Below is a small trained network, with its code and all its weights. Each question gives an input and a target symbol and asks what happens when units are switched off, that is, made to give their printed mean instead of their output.

import numpy as np


def w(rows, s, z=0):
    codes = np.array(rows[::2]) - 128.0
    scale = np.full(codes.shape[1], s)
    scale[-1] = z or s
    return codes * scale


def norm(h):
    return h / np.sqrt((h * h).mean(-1, keepdims=True) + 1e-5)


def f(y):
    return np.maximum(y, 0)


def softmax(a):
    e = np.exp(a - a.max(-1, keepdims=True))
    return e / e.sum(-1, keepdims=True)


def log_softmax(a):
    a = a - a.max(-1, keepdims=True)
    return a - np.log(np.exp(a).sum(-1, keepdims=True))


def net(x, mask):
    ids = ['ΘΦαηλμ'.index(c) for c in x.split()]
    T = len(ids)
    res = E[ids] + P[:T]
    u = 0
    for l in range(2):
        q, k, v = (norm(res) @ M[l].T for M in (Q, K, V))
        z = softmax(np.where(np.tri(T) > 0, q @ k.T / 2**0.5, -1e9)) @ v
        res = res + np.where(mask[u], z, O[l][:, -1]) @ O[l][:, :-1]
        u += 1
        y = f(norm(res) @ A[l][:, :-1].T + A[l][:, -1])
        res = res + np.where(mask[u : u + 4], y, B[l][:, -1]) @ B[l][:, :-1]
        u += 4
    return log_softmax(norm(res)[-1] @ U[:, :-1].T + U[:, -1])


Q, K, V, O, A, B = {}, {}, {}, {}, {}, {}
E = w([
[139,204,113,66,230,203,96],'Θ',
[68,135,109,2,167,202,91],'Φ',
[167,203,75,105,228,181,95],'α',
[145,152,40,104,167,177,138],'η',
[89,196,166,67,136,234,201],'λ',
[142,159,237,15,164,29,224],'μ',
],0.0077)
P = w([
[82,254,80,174,131,8,64],'0',
[103,194,60,141,114,41,113],'1',
[146,167,67,131,102,74,142],'2',
[136,109,46,138,67,93,121],'3',
[133,76,77,109,51,138,96],'4',
[166,78,95,155,99,131,126],'5',
[181,68,123,159,94,154,127],'6',
[166,42,143,175,111,163,116],'7',
[161,21,136,195,148,171,94],'8',
[159,10,153,192,148,187,114],'9',
],0.0051)
Q[0] = w([
[125,107,232,235,35,31,123],'0.h1',
[254,185,125,34,169,231,243],'0.h1',
],0.0052)
K[0] = w([
[149,187,82,74,162,99,80],'0.h1',
[151,2,178,120,155,120,146],'0.h1',
],0.0086)
V[0] = w([
[34,200,145,94,94,222,253],'0.h1',
[135,125,149,122,152,214,120],'0.h1',
],0.0034)
O[0] = w([
[119,147,154,159,44,163,73,251],'0.h1',
[254,186,146,128,134,71,101,67],'0.h1',
],0.0094,0.0024)
A[0] = w([
[116,91,255,237,111,189,163,212],'0.n1',
[178,211,167,31,208,110,184,152],'0.n2',
[44,70,159,44,140,224,71,89],'0.n3',
[86,161,204,151,146,35,147,251],'0.n4',
],0.0038,0.0011)
B[0] = w([
[158,106,111,124,98,189,17,181],'0.n1',
[90,83,77,149,119,159,130,252],'0.n2',
[214,159,3,213,193,77,144,217],'0.n3',
[196,149,113,44,120,179,16,231],'0.n4',
],0.0052,0.0038)
Q[1] = w([
[87,197,59,123,125,207,62],'1.h1',
[171,134,102,71,200,253,65],'1.h1',
],0.0051)
K[1] = w([
[184,14,157,79,112,96,104],'1.h1',
[221,2,150,156,146,128,95],'1.h1',
],0.0055)
V[1] = w([
[56,186,38,218,120,145,45],'1.h1',
[232,253,179,119,124,56,94],'1.h1',
],0.0033)
O[1] = w([
[248,158,123,251,169,12,97,205],'1.h1',
[32,237,209,3,100,76,194,255],'1.h1',
],0.0049,0.00092)
A[1] = w([
[71,97,184,73,106,181,124,1],'1.n1',
[1,162,66,122,147,198,167,250],'1.n2',
[110,122,141,183,117,123,164,18],'1.n3',
[69,169,105,134,86,191,91,148],'1.n4',
],0.0072,0.00069)
B[1] = w([
[151,3,34,208,194,61,186,201],'1.n1',
[140,98,157,47,198,78,163,254],'1.n2',
[186,106,79,156,91,179,165,128],'1.n3',
[52,166,150,72,102,172,69,216],'1.n4',
],0.0058,0.0054)
U = w([
[89,232,132,101,163,108,148,208],'Θ',
[137,152,107,109,113,130,158,171],'Φ',
[172,127,131,145,130,140,195,34],'α',
[150,77,101,253,164,111,188,211],'η',
[103,170,165,171,61,158,107,2],'λ',
[114,88,155,52,159,116,158,146],'μ',
],0.0082,0.0018)

Each question gives the input, a string of symbols that net reads in full, and the target symbol t.
The units are the heads (2 rows each of Q, K, V and O) and the neurons (one row each of A and B). Each row of codes is followed by its name. A weight is (code - 128) times the scale printed after its matrix; where a second scale follows, it is the last column's (O, A, B and U).
mask holds one flag per unit, layer by layer, with each layer's heads first. A switched-off unit (its flag False) gives its mean, the last column of its rows in O or B, instead of its output. The means were averaged over made-up inputs and are rounded, as every weight is.
A unit's drop is (log p(t) with every unit on - log p(t) with that unit switched off) / (log p(t) with every unit on - log p(t) with every unit switched off).
The circuit of an input: a set's keep is (log p(t) with only the set's units on - log p(t) with every unit switched off) / (log p(t) with every unit on - log p(t) with every unit switched off). Starting from all 10 units, units are removed one at a time, each time the one whose removal leaves the highest keep (on an exact tie, the one counted first), for as long as the keep stays at least 0.8.
units of the circuit, in order: the units of the circuit, biggest drop first
most important unit: the unit with the biggest drop
top k neurons: the k neurons with the biggest drops, biggest first
k most important neurons of layer l: the k neurons of layer l with the biggest drops, biggest first
drop of u: that unit's drop, to one decimal
input λ Θ μ α Θ λ Φ λ Φ Θ, target λ: most important unit : 0.h1
input μ μ λ μ μ μ η λ λ Φ, target λ: top 2 neurons : 0.n3, 1.n2
input η λ μ Θ η η Φ, target η: units of the circuit, in order : 0.n3, 1.h1
input μ μ μ Φ λ μ, target η: 3 most important neurons of layer 1 : 1.n1, 1.n4, 1.n2
input Θ λ Θ λ α α, target λ: units of the circuit, in order : 0.h1, 1.n2
input η α η η η, target η: top 3 neurons : 0.n4, 1.n4, 1.n2
input μ μ Θ Φ Φ η α Θ, target η: top 4 neurons : 0.n4, 1.n4, 1.n2, 0.n3
input μ μ η Θ μ Φ λ η, target λ: 2 most important neurons of layer 1 : 1.n2, 1.n1
input μ Θ λ λ μ μ η, target μ: units of the circuit, in order : 1.h1, 1.n2
input μ η λ η λ Φ, target λ: top 2 neurons : 1.n2, 1.n1
input λ η η η η, target η: drop of 1.h1 : 2.5
input η μ Φ α Φ μ η, target μ: drop of 1.n2 : 0.5
input μ μ η η λ μ Φ η Φ, target η: drop of 0.h1 : 0.3
input μ μ λ λ η, target λ: most important neuron of layer 0 : 0.n2
